Below are the code and all the weights of a small trained network. Each question names an input and a class and asks about switching units off, where a switched-off unit gives its printed mean instead of its output.

import numpy as np


def w(rows, s, z=0):
    codes = np.array(rows[::2]) - 128.0
    scale = np.full(codes.shape[1], s)
    scale[-1] = z or s
    return codes * scale


def norm(h):
    return h / np.sqrt((h * h).mean(-1, keepdims=True) + 1e-5)


def f(y):
    return y / 2 * (1 + np.tanh(0.7978845608 * (y + 0.044715 * y**3)))


def log_softmax(a):
    a = a - a.max(-1, keepdims=True)
    return a - np.log(np.exp(a).sum(-1, keepdims=True))


def net(x, mask):
    res = np.array(x, float).reshape(1, 6) / 4 @ E
    u = 0
    for l in range(2):
        y = f(norm(res) @ A[l][:, :-1].T + A[l][:, -1])
        res = res + np.where(mask[u : u + 8], y, B[l][:, -1]) @ B[l][:, :-1]
        u += 8
    return log_softmax(norm(res)[-1] @ U[:, :-1].T + U[:, -1])


A, B = {}, {}
E = w([
[133,129,128,127,129,130,128],'x0',
[93,49,132,2,88,109,97],'x1',
[47,40,74,211,209,90,56],'x2',
[175,105,57,165,45,20,163],'x3',
[126,124,128,128,127,129,130],'x4',
[135,126,92,162,55,215,90],'x5',
],0.0032)
A[0] = w([
[110,65,102,175,168,113,61,167],'L0N0',
[119,101,125,171,63,38,166,22],'L0N1',
[128,123,88,178,30,215,67,22],'L0N2',
[123,110,88,152,50,67,186,25],'L0N3',
[115,121,179,109,179,218,89,101],'L0N4',
[191,169,187,91,64,155,160,254],'L0N5',
[162,180,125,222,161,145,153,86],'L0N6',
[125,161,183,101,212,1,175,76],'L0N7',
],0.0055,0.0016)
B[0] = w([
[74,169,107,107,107,111,164,204],'L0N0',
[146,162,109,96,163,160,88,171],'L0N1',
[161,58,110,102,158,188,177,188],'L0N2',
[172,148,108,90,187,123,69,174],'L0N3',
[167,143,96,104,157,73,129,198],'L0N4',
[63,129,91,141,144,100,142,254],'L0N5',
[120,79,174,115,130,74,157,189],'L0N6',
[141,67,81,135,88,255,151,214],'L0N7',
],0.0083,0.0035)
A[1] = w([
[65,63,138,119,133,75,196,232],'L1N0',
[65,181,219,86,232,221,99,4],'L1N1',
[170,217,86,80,231,83,77,157],'L1N2',
[203,225,172,57,36,149,192,89],'L1N3',
[107,142,192,85,161,111,135,66],'L1N4',
[173,174,131,254,123,129,142,127],'L1N5',
[139,58,145,51,52,92,50,79],'L1N6',
[68,113,130,27,84,131,80,224],'L1N7',
],0.0052,0.0023)
B[1] = w([
[180,197,142,131,50,154,136,254],'L1N0',
[241,86,11,152,82,52,40,154],'L1N1',
[172,211,143,101,107,160,142,214],'L1N2',
[3,47,61,211,191,93,5,157],'L1N3',
[160,66,56,198,95,114,152,120],'L1N4',
[151,70,238,95,169,118,69,146],'L1N5',
[165,92,222,218,226,114,116,158],'L1N6',
[161,163,184,220,145,129,177,250],'L1N7',
],0.0055,0.0035)
U = w([
[210,153,66,87,165,94,40,142],'0',
[116,29,89,126,131,214,162,117],'1',
[4,164,97,162,110,76,122,128],'2',
[164,91,250,170,155,85,146,111],'3',
[156,161,128,117,107,147,173,203],'4',
[155,165,143,115,108,155,165,213],'5',
[109,136,165,4,75,130,126,13],'6',
[96,95,192,24,49,105,50,3],'7',
],0.011,0.0067)

Each question gives the input, the list of numbers given to net, and the class t.
The units are the neurons (one row each of A and B). Each row of codes is followed by its name. A weight is (code - 128) times the scale printed after its matrix; where a second scale follows, it is the last column's (A, B and U).
mask holds one flag per neuron, layer by layer. A switched-off neuron (its flag False) gives its mean, the last column of its row in B, instead of its output. The means were averaged over made-up inputs and are rounded, as every weight is.
A unit's drop is (log p(t) with every unit on - log p(t) with that unit switched off) / (log p(t) with every unit on - log p(t) with every unit switched off).
The circuit of an input: a set's keep is (log p(t) with only the set's units on - log p(t) with every unit switched off) / (log p(t) with every unit on - log p(t) with every unit switched off). Starting from the 12 units with the biggest drops (on a tie, the unit counted first), units are removed one at a time, each time the one whose removal leaves the highest keep (on an exact tie, the one counted first), for as long as the keep stays at least 0.8.
units of the circuit, in order: the units of the circuit, biggest drop first
most important unit: the unit with the biggest drop
top k neurons: the k neurons with the biggest drops, biggest first
top k neurons in layer l: the k neurons of layer l with the biggest drops, biggest first
input [5,-7,6,1,-6,-8], class 1: top 2 neurons -> L0N7, L1N7
input [4,-5,-8,8,-5,-5], class 0: top 3 neurons in layer 0 -> L0N3, L0N0, L0N1
input [3,1,-6,8,-1,-8], class 0: units of the circuit, in order -> L0N3, L1N3
input [-1,0,7,-6,7,5], class 2: units of the circuit, in order -> L0N0
input [-5,-7,4,7,4,-4], class 0: units of the circuit, in order -> L0N3, L0N1
input [1,8,3,-6,-1,-4], class 3: units of the circuit, in order -> L1N7, L1N6
input [8,3,2,2,4,-1], class 5: top 3 neurons -> L0N6, L0N1, L0N0
input [4,5,8,0,-6,4], class 2: top 2 neurons -> L0N0, L0N7
input [4,3,-7,-4,3,-8], class 1: units of the circuit, in order -> L0N7, L1N3
input [2,-7,0,-4,-7,5], class 3: units of the circuit, in order -> L1N5, L0N6
input [8,2,4,-5,2,0], class 5: top 2 neurons in layer 1 -> L1N2, L1N3
input [-8,4,-6,-5,-5,8], class 1: top 3 neurons in layer 1 -> L1N3, L1N2, L1N0
input [2,8,-7,1,6,8], class 1: top 2 neurons -> L0N2, L1N3
input [6,8,5,-8,3,2], class 0: units of the circuit, in order -> L1N1, L0N7
input [-3,-8,-2,-3,-2,-4], class 3: top 3 neurons -> L1N5, L0N2, L0N0
input [-5,-8,0,-7,7,5], class 3: units of the circuit, in order -> L0N6, L0N7
input [0,7,-7,0,4,3], class 2: units of the circuit, in order -> L1N3, L0N7
input [-8,1,1,-8,-5,0], class 0: most important unit -> L1N1
input [-6,-6,-1,-4,5,3], class 3: top 4 neurons in layer 0 -> L0N7, L0N0, L0N3, L0N1
input [6,-8,-7,5,-5,3], class 3: most important unit -> L1N5
input [7,-1,-3,4,-6,7], class 1: top 3 neurons in layer 0 -> L0N2, L0N4, L0N0
input [-1,1,7,0,8,7], class 4: top 2 neurons -> L0N0, L0N2
input [-1,-8,0,8,-7,6], class 0: top 2 neurons -> L0N3, L1N7
input [5,1,5,-6,7,-2], class 4: top 2 neurons in layer 1 -> L1N2, L1N3
input [6,8,-3,0,-3,7], class 3: top 2 neurons in layer 1 -> L1N6, L1N7
input [-4,-8,-7,5,2,-6], class 3: units of the circuit, in order -> L1N5, L1N3
input [-5,-2,-8,1,-4,5], class 2: most important unit -> L1N3
input [-7,3,5,1,7,0], class 4: top 3 neurons in layer 1 -> L1N3, L1N0, L1N7
